Below is a small trained network, with its code and all its weights. Each question gives an input and a target symbol and asks what happens when units are switched off, that is, made to give their printed mean instead of their output.

import numpy as np


def w(rows, s, z=0):
    codes = np.array(rows[::2]) - 128.0
    scale = np.full(codes.shape[1], s)
    scale[-1] = z or s
    return codes * scale


def norm(h):
    return h / np.sqrt((h * h).mean(-1, keepdims=True) + 1e-5)


def f(y):
    return np.maximum(y, 0)


def softmax(a):
    e = np.exp(a - a.max(-1, keepdims=True))
    return e / e.sum(-1, keepdims=True)


def log_softmax(a):
    a = a - a.max(-1, keepdims=True)
    return a - np.log(np.exp(a).sum(-1, keepdims=True))


def net(x, mask):
    ids = ['βγθλπσφω'.index(c) for c in x.split()]
    T = len(ids)
    res = E[ids] + P[:T]
    u = 0
    for l in range(2):
        r = norm(res)
        for j in range(2):
            rows = slice(4 * j, 4 * j + 4)
            q, k, v = (r @ M[l][rows].T for M in (Q, K, V))
            z = softmax(np.where(np.tri(T) > 0, q @ k.T / 4**0.5, -1e9)) @ v
            o = O[l][rows]
            res = res + np.where(mask[u + j], z, o[:, -1]) @ o[:, :-1]
        u += 2
        y = f(norm(res) @ A[l][:, :-1].T + A[l][:, -1])
        res = res + np.where(mask[u : u + 8], y, B[l][:, -1]) @ B[l][:, :-1]
        u += 8
    return log_softmax(norm(res)[-1] @ U[:, :-1].T + U[:, -1])


Q, K, V, O, A, B = {}, {}, {}, {}, {}, {}
E = w([
[124,168,102,92,88,137,158,104,146,120,130,202],'β',
[121,89,125,113,111,95,161,163,73,183,113,143],'γ',
[122,64,143,181,131,126,130,67,157,80,136,88],'θ',
[255,137,134,95,208,130,126,154,132,129,109,128],'λ',
[158,83,111,109,26,100,124,190,140,100,145,99],'π',
[150,166,93,116,163,99,205,187,160,131,159,100],'σ',
[113,37,98,81,162,184,151,183,153,125,124,127],'φ',
[119,95,51,140,177,103,66,123,113,108,103,160],'ω',
],0.029)
P = w([
[77,209,148,82,136,58,85,151,2,113,45,122],'0',
[162,139,106,96,102,182,92,83,215,146,99,115],'1',
[160,129,102,133,105,186,105,120,164,137,87,129],'2',
[146,126,125,146,119,176,108,147,121,120,115,148],'3',
[138,133,121,165,132,186,117,158,95,106,122,148],'4',
[148,131,112,160,113,169,114,146,72,105,142,168],'5',
[150,117,105,150,140,129,124,143,56,110,148,176],'6',
[166,117,89,154,142,107,127,138,40,124,164,191],'7',
[149,109,108,154,173,122,151,162,26,98,191,204],'8',
],0.0096)
Q[0] = w([
[70,159,175,203,100,137,136,30,186,153,161,29],'0.h0',
[87,113,176,131,93,178,149,42,214,93,185,146],'0.h0',
[189,198,151,30,111,191,84,171,151,116,28,173],'0.h0',
[128,208,112,113,111,82,86,218,98,57,174,201],'0.h0',
[70,164,195,45,130,192,58,80,190,225,149,52],'0.h1',
[56,141,154,192,126,113,149,104,80,196,117,123],'0.h1',
[139,115,99,115,127,174,101,65,244,130,119,52],'0.h1',
[91,135,127,254,83,91,121,133,79,106,140,104],'0.h1',
],0.007)
K[0] = w([
[95,83,162,186,110,191,82,118,208,137,172,85],'0.h0',
[150,87,111,200,111,176,88,75,155,142,159,115],'0.h0',
[128,144,58,181,119,131,191,127,72,211,135,171],'0.h0',
[106,110,72,132,148,86,107,171,66,96,55,158],'0.h0',
[157,134,124,200,80,189,139,138,255,197,209,188],'0.h1',
[166,163,85,74,105,193,141,142,162,108,156,118],'0.h1',
[152,134,125,200,138,161,126,133,85,209,167,159],'0.h1',
[94,169,123,81,153,146,158,140,157,107,87,133],'0.h1',
],0.0096)
V[0] = w([
[115,89,120,202,172,79,90,243,157,177,200,37],'0.h0',
[143,197,207,151,166,129,94,137,82,171,105,79],'0.h0',
[76,222,62,67,114,100,137,177,237,66,103,66],'0.h0',
[204,152,92,117,162,101,91,148,187,53,99,190],'0.h0',
[144,153,166,137,27,104,204,116,48,123,156,50],'0.h1',
[80,134,104,202,188,55,122,8,62,186,75,68],'0.h1',
[209,189,114,183,105,90,3,158,139,133,114,100],'0.h1',
[51,134,25,140,107,69,82,155,147,229,159,177],'0.h1',
],0.0057)
O[0] = w([
[145,67,58,161,135,46,130,146,155,124,116,62,110],'0.h0',
[216,196,138,157,192,87,6,139,90,242,103,206,130],'0.h0',
[159,242,114,117,161,166,131,170,173,127,228,114,20],'0.h0',
[176,122,124,135,125,197,91,86,137,69,184,70,195],'0.h0',
[102,91,202,253,53,105,135,156,110,170,147,124,2],'0.h1',
[66,167,129,111,167,120,125,63,40,165,95,49,147],'0.h1',
[170,176,163,140,82,121,5,190,114,37,168,94,98],'0.h1',
[91,230,39,51,29,130,144,202,134,103,44,132,137],'0.h1',
],0.0071,0.0036)
A[0] = w([
[164,231,107,111,185,79,151,185,163,145,152,119,146],'0.n0',
[153,119,156,161,118,137,160,153,110,235,175,176,3],'0.n1',
[75,117,121,220,178,156,75,99,173,27,114,130,172],'0.n2',
[64,142,133,160,42,100,25,146,111,45,137,152,144],'0.n3',
[101,147,35,126,223,117,99,52,140,100,120,158,66],'0.n4',
[170,120,74,84,119,73,124,140,125,110,52,121,36],'0.n5',
[99,195,125,142,87,105,128,53,204,155,119,206,97],'0.n6',
[148,254,176,92,168,184,132,120,107,188,96,146,139],'0.n7',
],0.0071,0.0032)
B[0] = w([
[172,178,98,185,103,143,139,120,86,160,200,101,225],'0.n0',
[137,103,117,102,144,53,119,166,84,136,72,105,168],'0.n1',
[156,155,51,86,128,114,127,96,96,188,163,112,249],'0.n2',
[193,156,184,116,107,130,157,69,87,117,179,85,189],'0.n3',
[132,177,138,91,66,143,178,148,137,20,135,82,240],'0.n4',
[198,84,150,114,157,82,127,205,103,125,209,120,253],'0.n5',
[108,143,206,147,100,172,183,103,52,128,254,133,160],'0.n6',
[117,116,164,207,151,116,145,90,65,91,131,132,217],'0.n7',
],0.0083,0.0037)
Q[1] = w([
[82,147,111,151,125,107,64,161,129,141,78,154],'1.h0',
[122,103,111,95,91,129,193,162,117,121,156,112],'1.h0',
[83,168,146,130,159,101,100,92,178,94,127,123],'1.h0',
[139,135,158,119,105,148,155,133,246,174,96,135],'1.h0',
[70,152,139,117,82,137,73,155,181,184,96,134],'1.h1',
[200,109,115,99,147,186,124,126,63,106,179,71],'1.h1',
[110,132,176,197,133,157,44,96,209,100,155,100],'1.h1',
[77,121,103,107,86,114,173,84,126,85,130,134],'1.h1',
],0.012)
K[1] = w([
[131,156,66,179,110,166,117,53,190,2,106,142],'1.h0',
[181,175,131,152,116,150,182,209,76,164,81,192],'1.h0',
[132,242,126,76,181,172,96,12,172,126,75,75],'1.h0',
[238,95,115,142,164,136,191,94,220,120,171,150],'1.h0',
[153,159,147,129,132,177,174,157,243,119,97,87],'1.h1',
[135,136,34,137,118,134,38,124,46,85,158,195],'1.h1',
[94,111,144,18,158,240,136,164,193,179,146,139],'1.h1',
[87,200,106,152,160,80,175,151,114,93,3,135],'1.h1',
],0.0079)
V[1] = w([
[124,148,132,49,111,108,139,140,2,145,122,219],'1.h0',
[144,179,149,111,173,27,84,153,119,196,161,87],'1.h0',
[93,130,191,214,48,157,145,129,158,24,161,156],'1.h0',
[167,70,209,101,64,46,125,127,93,62,71,86],'1.h0',
[97,168,198,145,112,135,164,83,130,191,180,86],'1.h1',
[185,175,163,101,170,108,82,50,98,131,158,165],'1.h1',
[136,188,58,134,35,108,109,140,119,144,126,175],'1.h1',
[165,91,225,128,122,129,135,180,165,189,146,161],'1.h1',
],0.0084)
O[1] = w([
[139,126,163,174,48,148,191,96,98,139,52,200,233],'1.h0',
[54,124,88,241,96,165,120,176,180,96,148,86,136],'1.h0',
[60,152,206,103,87,94,98,92,170,106,255,81,4],'1.h0',
[161,58,163,103,72,100,60,130,20,114,111,115,174],'1.h0',
[82,70,107,203,16,139,134,111,171,166,111,187,48],'1.h1',
[140,149,150,195,181,125,46,150,116,96,130,163,171],'1.h1',
[109,184,158,126,113,74,138,197,88,77,71,119,126],'1.h1',
[237,92,167,132,101,187,142,208,129,230,84,183,77],'1.h1',
],0.009,0.011)
A[1] = w([
[138,114,23,123,11,143,140,202,165,100,123,60,91],'1.n0',
[154,65,82,152,105,63,185,62,153,93,55,67,179],'1.n1',
[140,187,29,190,127,129,234,237,160,162,176,82,160],'1.n2',
[98,113,81,5,143,159,60,167,88,173,119,155,92],'1.n3',
[202,143,201,40,116,97,183,75,227,151,71,51,91],'1.n4',
[49,148,177,130,114,105,139,125,146,190,134,223,4],'1.n5',
[91,131,52,82,110,98,130,153,87,83,212,213,205],'1.n6',
[4,52,106,123,64,255,26,215,178,219,181,48,88],'1.n7',
],0.007,0.0044)
B[1] = w([
[159,89,208,93,165,33,219,139,69,118,160,104,164],'1.n0',
[93,116,106,113,128,173,100,114,112,174,192,128,253],'1.n1',
[43,87,85,140,93,160,163,192,103,113,124,122,175],'1.n2',
[131,94,141,133,97,181,71,136,142,23,117,149,201],'1.n3',
[115,131,153,214,139,154,11,104,66,158,178,124,158],'1.n4',
[163,51,127,95,182,124,217,125,110,198,102,137,132],'1.n5',
[115,94,172,73,119,221,158,86,143,68,136,127,216],'1.n6',
[155,132,158,38,167,159,158,130,129,183,132,101,146],'1.n7',
],0.011,0.0067)
U = w([
[94,202,181,140,81,171,121,138,175,116,162,190,155],'β',
[113,114,117,153,73,126,125,202,102,156,45,110,130],'γ',
[64,76,145,180,167,118,100,90,149,166,157,57,160],'θ',
[193,135,153,214,161,161,45,192,173,82,135,123,152],'λ',
[141,81,188,77,70,72,72,230,142,111,222,92,3],'π',
[82,156,85,180,137,117,155,254,160,134,219,114,77],'σ',
[161,108,97,12,181,136,150,175,184,158,145,130,205],'φ',
[72,178,112,96,157,80,77,164,114,41,109,85,99],'ω',
],0.0062,0.0025)

Each question gives the input, a string of symbols that net reads in full, and the target symbol t.
The units are the heads (4 rows each of Q, K, V and O) and the neurons (one row each of A and B). Each row of codes is followed by its name. A weight is (code - 128) times the scale printed after its matrix; where a second scale follows, it is the last column's (O, A, B and U).
mask holds one flag per unit, layer by layer, with each layer's heads first. A switched-off unit (its flag False) gives its mean, the last column of its rows in O or B, instead of its output. The means were averaged over made-up inputs and are rounded, as every weight is.
A unit's drop is (log p(t) with every unit on - log p(t) with that unit switched off) / (log p(t) with every unit on - log p(t) with every unit switched off).
The circuit of an input: a set's keep is (log p(t) with only the set's units on - log p(t) with every unit switched off) / (log p(t) with every unit on - log p(t) with every unit switched off). Starting from the 12 units with the biggest drops (on a tie, the unit counted first), units are removed one at a time, each time the one whose removal leaves the highest keep (on an exact tie, the one counted first), for as long as the keep stays at least 0.8.
units of the circuit, in order: the units of the circuit, biggest drop first
top k neurons: the k neurons with the biggest drops, biggest first
heads that matter: for each layer, one digit per head in row order, 1 if its drop is at least 0.15 and else 0, layers parted by /
drop when u is switched off: that unit's drop, to one decimal
input γ φ γ β ω γ λ, target γ: heads that matter => 11 / 10
input σ θ λ π φ ω φ θ γ, target σ: heads that matter => 10 / 10
input φ φ ω ω λ, target ω: heads that matter => 00 / 01
input ω γ φ σ σ φ φ θ, target ω: heads that matter => 01 / 01
input θ φ φ, target θ: heads that matter => 01 / 01
input θ θ ω λ φ λ θ λ, target θ: units of the circuit, in order => (0.h1 1.h1)
input β φ β σ, target β: units of the circuit, in order => (0.h0 1.h1)
input φ λ γ θ, target γ: units of the circuit, in order => (1.h0)
input β σ λ, target β: units of the circuit, in order => (0.h0 1.h0 0.n7)
input φ φ γ φ φ φ ω φ θ, target φ: units of the circuit, in order => (0.h1 1.h0)
input π θ γ γ σ φ π σ φ, target π: heads that matter => 01 / 10
input φ σ σ, target σ: top 3 neurons => (1.n2 0.n0 1.n4)
input φ φ π φ θ, target φ: heads that matter => 01 / 00
input λ φ λ π γ φ λ φ, target λ: heads that matter => 11 / 01
input λ γ φ θ σ λ φ φ σ, target λ: units of the circuit, in order => (0.h1 0.h0)
input ω φ σ, target ω: heads that matter => 01 / 01
input π φ φ, target π: units of the circuit, in order => (1.h0)
input π λ γ, target π: units of the circuit, in order => (0.h1 1.h0)
input β φ π, target β: heads that matter => 10 / 10
input φ γ θ φ λ π φ ω π, target φ: units of the circuit, in order => (0.h1 1.h0)
input φ λ φ ω φ, target ω: heads that matter => 00 / 01
input λ λ γ φ γ θ λ σ, target γ: heads that matter => 00 / 10
input γ φ θ, target γ: heads that matter => 00 / 11
input γ θ β, target γ: top neuron => (0.n6)
input γ θ φ λ ω ω γ σ, target γ: heads that matter => 11 / 10
input σ γ σ λ, target σ: top 2 neurons => (0.n0 1.n2)
input σ π θ φ θ λ, target σ: top neuron => (1.n2)
input γ σ φ π σ λ θ φ, target γ: drop when 1.n7 is switched off => 0.0
input π θ π σ φ λ, target π: drop when 1.h0 is switched off => 0.8
